Below is a small trained network, with its code and all its weights. Each question gives an input and a target symbol and asks what happens when units are switched off, that is, made to give their printed mean instead of their output.

import numpy as np


def w(rows, s, z=0):
    codes = np.array(rows[::2]) - 128.0
    scale = np.full(codes.shape[1], s)
    scale[-1] = z or s
    return codes * scale


def norm(h):
    return h / np.sqrt((h * h).mean(-1, keepdims=True) + 1e-5)


def f(y):
    return np.maximum(y, 0)


def softmax(a):
    e = np.exp(a - a.max(-1, keepdims=True))
    return e / e.sum(-1, keepdims=True)


def log_softmax(a):
    a = a - a.max(-1, keepdims=True)
    return a - np.log(np.exp(a).sum(-1, keepdims=True))


def net(x, mask):
    ids = ['αβζημσω'.index(c) for c in x.split()]
    T = len(ids)
    res = E[ids] + P[:T]
    u = 0
    for l in range(2):
        q, k, v = (norm(res) @ M[l].T for M in (Q, K, V))
        z = softmax(np.where(np.tri(T) > 0, q @ k.T / 4**0.5, -1e9)) @ v
        res = res + np.where(mask[u], z, O[l][:, -1]) @ O[l][:, :-1]
        u += 1
        y = f(norm(res) @ A[l][:, :-1].T + A[l][:, -1])
        res = res + np.where(mask[u : u + 4], y, B[l][:, -1]) @ B[l][:, :-1]
        u += 4
    return log_softmax(norm(res)[-1] @ U[:, :-1].T + U[:, -1])


Q, K, V, O, A, B = {}, {}, {}, {}, {}, {}
E = w([
[126,222,92,111,93,58,114,101,179],'α',
[154,191,133,121,83,157,79,147,35],'β',
[155,160,229,72,136,130,133,90,141],'ζ',
[113,60,54,84,114,40,178,42,10],'η',
[106,111,104,133,25,149,117,179,169],'μ',
[44,175,171,147,100,123,199,140,103],'σ',
[144,156,191,188,84,57,95,137,135],'ω',
],0.014)
P = w([
[171,112,112,82,152,102,153,249,149],'0',
[162,140,123,107,125,112,156,186,131],'1',
[151,143,129,118,125,119,151,165,131],'2',
[145,139,129,126,121,123,142,151,127],'3',
[136,138,133,128,118,124,136,138,125],'4',
[129,137,131,133,118,128,128,126,124],'5',
[122,135,131,136,119,129,119,118,120],'6',
[114,133,131,137,118,131,115,109,120],'7',
[111,128,128,142,120,130,110,99,119],'8',
[106,126,129,144,119,128,102,90,117],'9',
[103,125,125,149,121,133,95,80,118],'10',
[95,122,129,147,120,129,93,74,115],'11',
[89,126,125,145,120,134,81,69,112],'12',
[79,129,130,142,122,129,76,65,107],'13',
],0.014)
Q[0] = w([
[126,81,79,104,168,104,140,155,205],'L0H0',
[187,160,134,129,180,108,54,113,120],'L0H0',
[128,255,220,149,31,50,87,52,107],'L0H0',
[135,166,79,195,180,83,128,177,109],'L0H0',
],0.0083)
K[0] = w([
[172,160,148,119,117,150,166,221,96],'L0H0',
[114,85,103,115,154,87,208,133,103],'L0H0',
[69,37,87,126,136,159,81,1,85],'L0H0',
[145,117,171,96,135,171,167,119,158],'L0H0',
],0.0087)
V[0] = w([
[111,135,147,139,234,19,166,70,199],'L0H0',
[192,140,132,140,14,60,39,132,193],'L0H0',
[47,173,207,210,108,170,162,189,177],'L0H0',
[127,116,1,146,77,94,193,193,156],'L0H0',
],0.0048)
O[0] = w([
[177,127,195,136,9,69,133,138,112,126],'L0H0',
[83,1,150,90,106,147,107,210,185,173],'L0H0',
[149,195,227,82,221,77,85,202,113,6],'L0H0',
[22,82,145,101,112,149,22,73,101,226],'L0H0',
],0.0064,0.0027)
A[0] = w([
[202,102,160,56,151,149,185,99,145,249],'L0N0',
[113,143,187,41,43,255,186,67,100,155],'L0N1',
[141,145,124,211,133,49,75,145,151,51],'L0N2',
[121,107,111,143,220,48,106,93,108,200],'L0N3',
],0.0066,0.0018)
B[0] = w([
[85,94,51,132,175,73,66,136,117,164],'L0N0',
[158,129,22,253,159,37,122,94,118,255],'L0N1',
[99,89,165,62,90,181,163,49,128,159],'L0N2',
[108,167,171,46,107,206,146,153,134,158],'L0N3',
],0.0064,0.0065)
Q[1] = w([
[190,104,123,148,127,160,67,144,33],'L1H0',
[134,83,164,182,235,74,150,159,95],'L1H0',
[234,35,171,71,172,176,146,73,167],'L1H0',
[142,157,71,60,171,5,108,73,94],'L1H0',
],0.013)
K[1] = w([
[127,117,21,103,186,187,188,155,175],'L1H0',
[223,221,199,144,181,159,167,132,150],'L1H0',
[177,66,131,117,116,131,163,251,183],'L1H0',
[192,114,69,195,55,106,193,52,123],'L1H0',
],0.011)
V[1] = w([
[156,130,127,225,69,198,170,167,40],'L1H0',
[87,205,38,229,236,91,63,79,178],'L1H0',
[154,39,166,170,223,85,8,167,52],'L1H0',
[2,57,140,202,168,97,249,154,139],'L1H0',
],0.0066)
O[1] = w([
[115,107,163,186,72,148,120,255,42,120],'L1H0',
[135,111,133,76,225,61,59,204,174,254],'L1H0',
[167,47,117,220,204,96,77,48,50,89],'L1H0',
[17,162,193,204,226,67,231,154,116,194],'L1H0',
],0.0072,0.0037)
A[1] = w([
[192,143,147,161,181,152,191,54,155,122],'L1N0',
[136,146,254,213,81,202,146,2,169,116],'L1N1',
[123,85,102,202,26,222,129,248,211,3],'L1N2',
[197,125,116,169,95,233,36,167,17,92],'L1N3',
],0.0063,0.0065)
B[1] = w([
[118,86,124,168,141,107,61,140,183,166],'L1N0',
[151,63,236,89,111,113,87,140,138,254],'L1N1',
[71,117,156,139,254,215,109,49,159,175],'L1N2',
[134,164,123,108,150,165,3,143,17,193],'L1N3',
],0.0099,0.0029)
U = w([
[105,164,90,53,52,112,107,148,229,180],'α',
[150,130,103,147,98,182,38,188,63,203],'β',
[189,64,98,161,198,22,104,90,176,86],'ζ',
[111,89,87,128,121,126,221,3,54,8],'η',
[48,78,136,130,196,211,113,94,175,173],'μ',
[52,161,189,167,135,70,161,229,127,254],'σ',
[131,42,227,144,42,89,100,140,129,2],'ω',
],0.0059,0.0011)

Each question gives the input, a string of symbols that net reads in full, and the target symbol t.
The units are the heads (4 rows each of Q, K, V and O) and the neurons (one row each of A and B). Each row of codes is followed by its name. A weight is (code - 128) times the scale printed after its matrix; where a second scale follows, it is the last column's (O, A, B and U).
mask holds one flag per unit, layer by layer, with each layer's heads first. A switched-off unit (its flag False) gives its mean, the last column of its rows in O or B, instead of its output. The means were averaged over made-up inputs and are rounded, as every weight is.
A unit's drop is (log p(t) with every unit on - log p(t) with that unit switched off) / (log p(t) with every unit on - log p(t) with every unit switched off).
The circuit of an input: a set's keep is (log p(t) with only the set's units on - log p(t) with every unit switched off) / (log p(t) with every unit on - log p(t) with every unit switched off). Starting from all 10 units, units are removed one at a time, each time the one whose removal leaves the highest keep (on an exact tie, the one counted first), for as long as the keep stays at least 0.8.
circuit, biggest first: the units of the circuit, biggest drop first
unit that matters most: the unit with the biggest drop
k most important neurons: the k neurons with the biggest drops, biggest first
k most important neurons of layer l: the k neurons of layer l with the biggest drops, biggest first
input σ σ η η σ, target η: circuit, biggest first : [L0H0]
input ζ α ζ, target α: circuit, biggest first : [L0N0; L1H0]
input μ σ β ζ ζ σ ζ, target σ: circuit, biggest first : [L0N0; L1H0]
input σ σ μ, target μ: 2 most important neurons : [L0N1; L1N2]
input σ ζ σ, target ζ: circuit, biggest first : [L1H0; L0H0; L0N0]
input μ α α α ω α σ α, target σ: circuit, biggest first : [L0N1; L1H0]
input σ β β α σ α β, target α: circuit, biggest first : [L1H0; L0H0; L0N1]
input α β α, target β: circuit, biggest first : [L1H0; L0N1; L1N3]
input ζ σ σ σ ζ ζ η α ω η, target α: circuit, biggest first : [L0H0; L1H0; L0N1; L0N3]
input α ω μ ω ζ σ ω σ σ μ ζ ω ζ, target ω: 4 most important neurons : [L0N2; L0N0; L0N1; L1N1]
input ζ α α μ σ ζ α σ σ ω α, target σ: 2 most important neurons of layer 0 : [L0N1; L0N3]
input β σ μ β, target σ: circuit, biggest first : [L0H0; L1H0]
input ζ μ ζ σ σ μ, target ζ: circuit, biggest first : [L1H0; L0N0]
input σ ω ω σ, target ω: circuit, biggest first : [L1H0; L0H0; L1N1; L0N1]
input σ η ω η σ α μ, target μ: unit that matters most : L1N2
input μ α ω σ α, target ω: 3 most important neurons of layer 0 : [L0N1; L0N2; L0N3]
input μ σ μ σ α σ, target α: circuit, biggest first : [L1H0; L0H0; L0N2; L0N1]
input σ σ β σ α μ σ α ζ ζ μ, target σ: circuit, biggest first : [L1H0; L0H0]
input σ η β μ ω η, target β: 2 most important neurons : [L0N1; L1N3]
input ζ β ζ β, target ζ: 2 most important neurons of layer 0 : [L0N0; L0N1]
input η β ζ σ μ η α η β ζ, target ζ: unit that matters most : L0N1
input α σ β β σ ζ ω ζ, target ω: 3 most important neurons of layer 0 : [L0N2; L0N1; L0N0]
input ω ζ ω σ β σ σ α ζ β α μ σ, target α: 3 most important neurons of layer 0 : [L0N2; L0N0; L0N1]
input ω β α ω σ ζ α, target ω: 3 most important neurons of layer 0 : [L0N1; L0N2; L0N0]
input α β μ σ α ζ σ ω ζ σ, target ω: 3 most important neurons : [L1N1; L0N2; L0N1]
input ζ α σ ζ σ ω σ ζ, target σ: 2 most important neurons : [L0N0; L0N1]
